[[136 117 149 109 138 116 139]
 [139 140 131 133 124 150 135]] | 149

[[132 138 119 139 149]
 [134 123 125 120 103]] | 119

[[129 114 130 125]
 [128 116 129 157]] | 130

[[133 129 116 129 123]
 [152 127 132 127 135]] | 116

[[136 128 125 116 144]
 [106 106 134 143 108]] | 125

[[156 150 134 129 117 114 149]
 [130 147 121 132 110 124 135]] | 134

[[139 132 119 141 144 121 119]
 [133 122 117 150 124 119 121]] | 119

[[117 101 141 152]
 [117 100 139 153]] | 141

[[132 150 126 130 128 128 130]
 [138 115 132 128 132 123 143]] | 126
---
122  122  153  130  113  134  124 >> 122
154  130  119  139  135  129  149 >> 154
121  153  133  142  109  124 >> 121
124  139  100  115 >> 124
106  124  125  134  138  117 >> 106
153  141  122  100  114   98 >> 153
149  105  124  113 >> 149
154  105  142  139  124  123 >> 154
122  105  139  121 >> 122
---
[[ 99 126 147 143]
 [ 99 137 121 119]] => 99

[[126 128 126 131 141 112 122]
 [118 124 127 125 145 129 106]] => 126

[[118 131 123 134 120]
 [145 106 123 128 110]] => 118

[[103 114 109 115 141]
 [135 115 118 106 125]] => 103

[[142 125 148 138 110 140 120]
 [135 157 110 139 138 116 133]] => 142

[[126 116 136 129 132 155]
 [129 134 120 127 131 109]] => 126
---
array([102, 123, 129, 152]) --> 152, 102

array([139, 144, 109, 155]) --> 155, 109

array([[137, 110, 134, 130, 133, 136, 134],
       [120, 143, 129, 115, 131, 135, 128],
       [151, 120, 137, 128, 114, 154, 122]]) --> 154, 110

array([[118, 110, 121, 104, 139],
       [133, 130, 143, 121, 111],
       [142, 125, 135, 113, 128]]) --> 143, 104

array([152, 137, 142, 132, 138, 137, 135]) --> 152, 132

array([149, 128, 135, 152]) --> 152, 128

array([103, 109, 120, 128, 105, 130]) --> 130, 103

array([136, 129, 156, 123, 104]) --> 156, 104

array([122, 135, 139, 138, 106]) --> 139, 106
---
[[141 106 120 100]
 [126 148 119 117]
 [135 118 140 145]] Answer: 135

[[131 134 125 126]
 [ 99 137 133 118]] Answer: 99

[137 156 121 131] Answer: 137

[121 135 101 140] Answer: 121

[[125 103 101 120]
 [129 133 134 129]
 [132 153 155 135]] Answer: 132

[113 117 150 125] Answer: 113
---
[138, 121, 150, 118] ans = 121
[[129, 157, 109, 118], [129, 129, 127, 130]] ans = 157
[[114, 109, 144, 102], [114, 107, 144, 108]] ans = 109
[122, 131, 104, 147] ans = 131
[124, 125, 126, 158] ans = 125
[154, 139, 136, 128] ans = 139
[144, 144, 150, 140] ans = 144
[[135, 155, 149, 155], [152, 145, 120, 145], [131, 130, 122, 129]] ans = 155
---
Q: [135 131 107 129 131 132 132]
A: 135
Q: [129 128 127 129 150 141 132]
A: 129
Q: [153 121 158 132 119 144]
A: 153
Q: [119 113 108 113 105]
A: 119
Q: [107 132 122 125 133 150]
A: 107
Q: [130 102 150 128 137 120 118]
A: 130
---
143  107  118  128  102  108  129 result: 129
132  153  137  128 result: 128
133  106  131  111 result: 111
112  106  127  104  130 result: 130
125  118  156  140  124  115 result: 115
145  122  104  134  133  120 result: 120
---
[128 129 118 152] → 118
[140 123 135 113 106 110 122] → 110
[117 115 158 119] → 158
[109 122 107 116] → 107
[126 107 123 114 117 158] → 117
[128 109 150 141 104 112 141] → 112
[122 133 134 117 125 105 139] → 105
[127 116 124 129 107 114 121] → 114
---
[[126 123 131 126 107 139 125 120 129 112 117 120 128 130 123]
 [127 125 126 139 144 115 140 128 127 116 142 139 137 126 134]
 [124 129 125 127 132 120 129 125 128 121 131 130 127 126 127]
 [129 127 127 139 134 123 106 134 128 135 134 122 140 132 103]
 [136 124 132 140 139 129 138 135 127 135 137 135 138 130 137]
 [125 123 129 133 121 127 127 122 128 110 128 126 134 129 121]]: 123

[[123 125 135 119 134 113 129 126 130 125 118 135]
 [123 125 131 119 132 133 124 126 119 125 126 130]
 [128 120 134 140 120 123 132 125 138 136 130 132]
 [123 123 127 113 131 127 119 126 111 121 123 127]
 [128 123 113 102 140 117 119 127 125 109 114 116]
 [126 126 114 103 143 134 119 127 121 111 121 115]]: 135

[[133 108 137 111 128 124 136 127]
 [111 131 136 132 119 112 138 122]
 [113 145 130 132 112 130 130 136]
 [119 111 136 141 122 125 140 137]
 [117 139 105 131 124 118 126 130]
 [146 124 136 140 142 139 128 124]
 [117 132 108 111 127 129 124 124]
 [133 124 151 129 114 131 121 134]
 [138 130 141 140 142 132 114 122]]: 127

[[130 141 128 140 136 123 104 147 113 136 134 137 128]
 [109 133 127 151 140 127 114 126 117 128 138 125 122]
 [130 121 112 111 142 118 131 127 144 139 110 135 106]
 [117 111 136 142 117 131 132 114 119 112 141 138 125]
 [116 137 124 112 137 124 143 122 138 125 136 102 121]
 [110 113 133 130 128 139 130 110 114 128 139 111 143]
 [118 124 115 112 133 115 112 118 131 138 110 139 117]]: 128

[[119 120 113 133 141 133 133 135 119 118]
 [129 136 122 121 119 114 118 133 124 142]
 [122 122 126 132 138 138 136 131 124 120]
 [134 123 111 132 127 115 112 124 135 119]
 [121 135 148 122 127 142 146 133 119 141]
 [121 122 122 132 138 136 136 133 122 120]
 [134 121 105 134 128 112 109 124 135 117]
 [140 121 134 136 126 128 121 110 148 112]
 [115 134 115 120 130 123 131 148 106 144]
 [128 115 137 139 141 147 140 118 137 105]]: 118
---
array([[152, 129, 148, 132, 132, 143],
       [146, 131, 134, 148, 126, 152]]) result: 148

array([128, 135, 121, 128, 143, 101]) result: 121

array([151, 140, 128, 128, 135, 132, 145]) result: 128

array([131, 134, 154, 130, 127, 136, 126]) result: 154

array([[124, 126, 142, 116, 121, 115, 133],
       [107, 145, 128, 155, 123, 131, 113],
       [131, 129, 140, 126, 115, 113, 132]]) result: 142

array([137, 129, 107, 109, 147, 101]) result: 107

array([105, 115, 130, 151, 119]) result: 130
---
array([111, 136, 121, 139, 134, 134, 151]) ==> 136

array([[129, 118, 152, 128],
       [100, 129, 154, 106],
       [100, 155, 130, 100]]) ==> 118

array([132, 129, 110, 107]) ==> 129

array([153, 100, 143, 134]) ==> 100

array([[134, 106, 128, 125],
       [134, 121, 123, 133]]) ==> 106

array([[103, 128, 126, 109, 128, 122, 114],
       [140, 130, 121, 121, 122, 133, 157],
       [104, 123, 124, 106, 149, 108, 121]]) ==> 128

array([101, 116, 132, 141, 124]) ==> 116

array([[100, 131, 134, 135, 126, 140, 118],
       [124, 120, 119, 123, 127, 116, 128]]) ==> 131

array([[124, 136, 124, 128, 131, 125, 114],
       [153, 115, 127, 128, 126, 137, 153],
       [116, 130, 130, 132, 136, 136, 134]]) ==> 136
---
[[110 155 102 128 126]
 [145 129 124 134 127]] -> 145

[[144 117 153 121 150 103]
 [111 152 113 112 133 145]
 [106 121 108 145 123 132]] -> 106

[[133 134 124 124]
 [135 101 103 103]] -> 135

[132 103 140 121] -> 132

[[132 131 155 119 152 146]
 [136 142 113 158 145 118]] -> 136

[106 132 104 118] -> 106

[135 130 137 130 102 110] -> 135
---
[129 115 141 154 131 128] yields 129
[140 145 154 141 146 156] yields 140
[134 152 124 154] yields 134
[124 129 133 158 129 134 116] yields 124
[146 131 128 157] yields 146
[151 148 143 141 145] yields 151
[145 132 153 131 125 119 134] yields 145
[128 104 112 122 144 154] yields 128
[131 149 123 154] yields 131
[140 150 135 117 116] yields 140
---
[[149 154 116 129]
 [114 100 144 116]
 [124 128 138 128]]: 100

[[106 109 122 121 116 127]
 [126 146 119 153 124 121]
 [127 128 112 147 125 142]]: 146

[[128 104 129 126 133 122]
 [129 142 129 130 102 126]
 [127 113 129 127 155 122]]: 142

[[135 112 117 142 129]
 [143 123 121 124 134]
 [132 106 126 129 138]]: 123

[[104 144 137 132 146]
 [104 144 137 132 146]
 [104 145 137 132 147]]: 144

[[121 128 135 102]
 [130 128 121 133]
 [122 128 134 120]]: 128
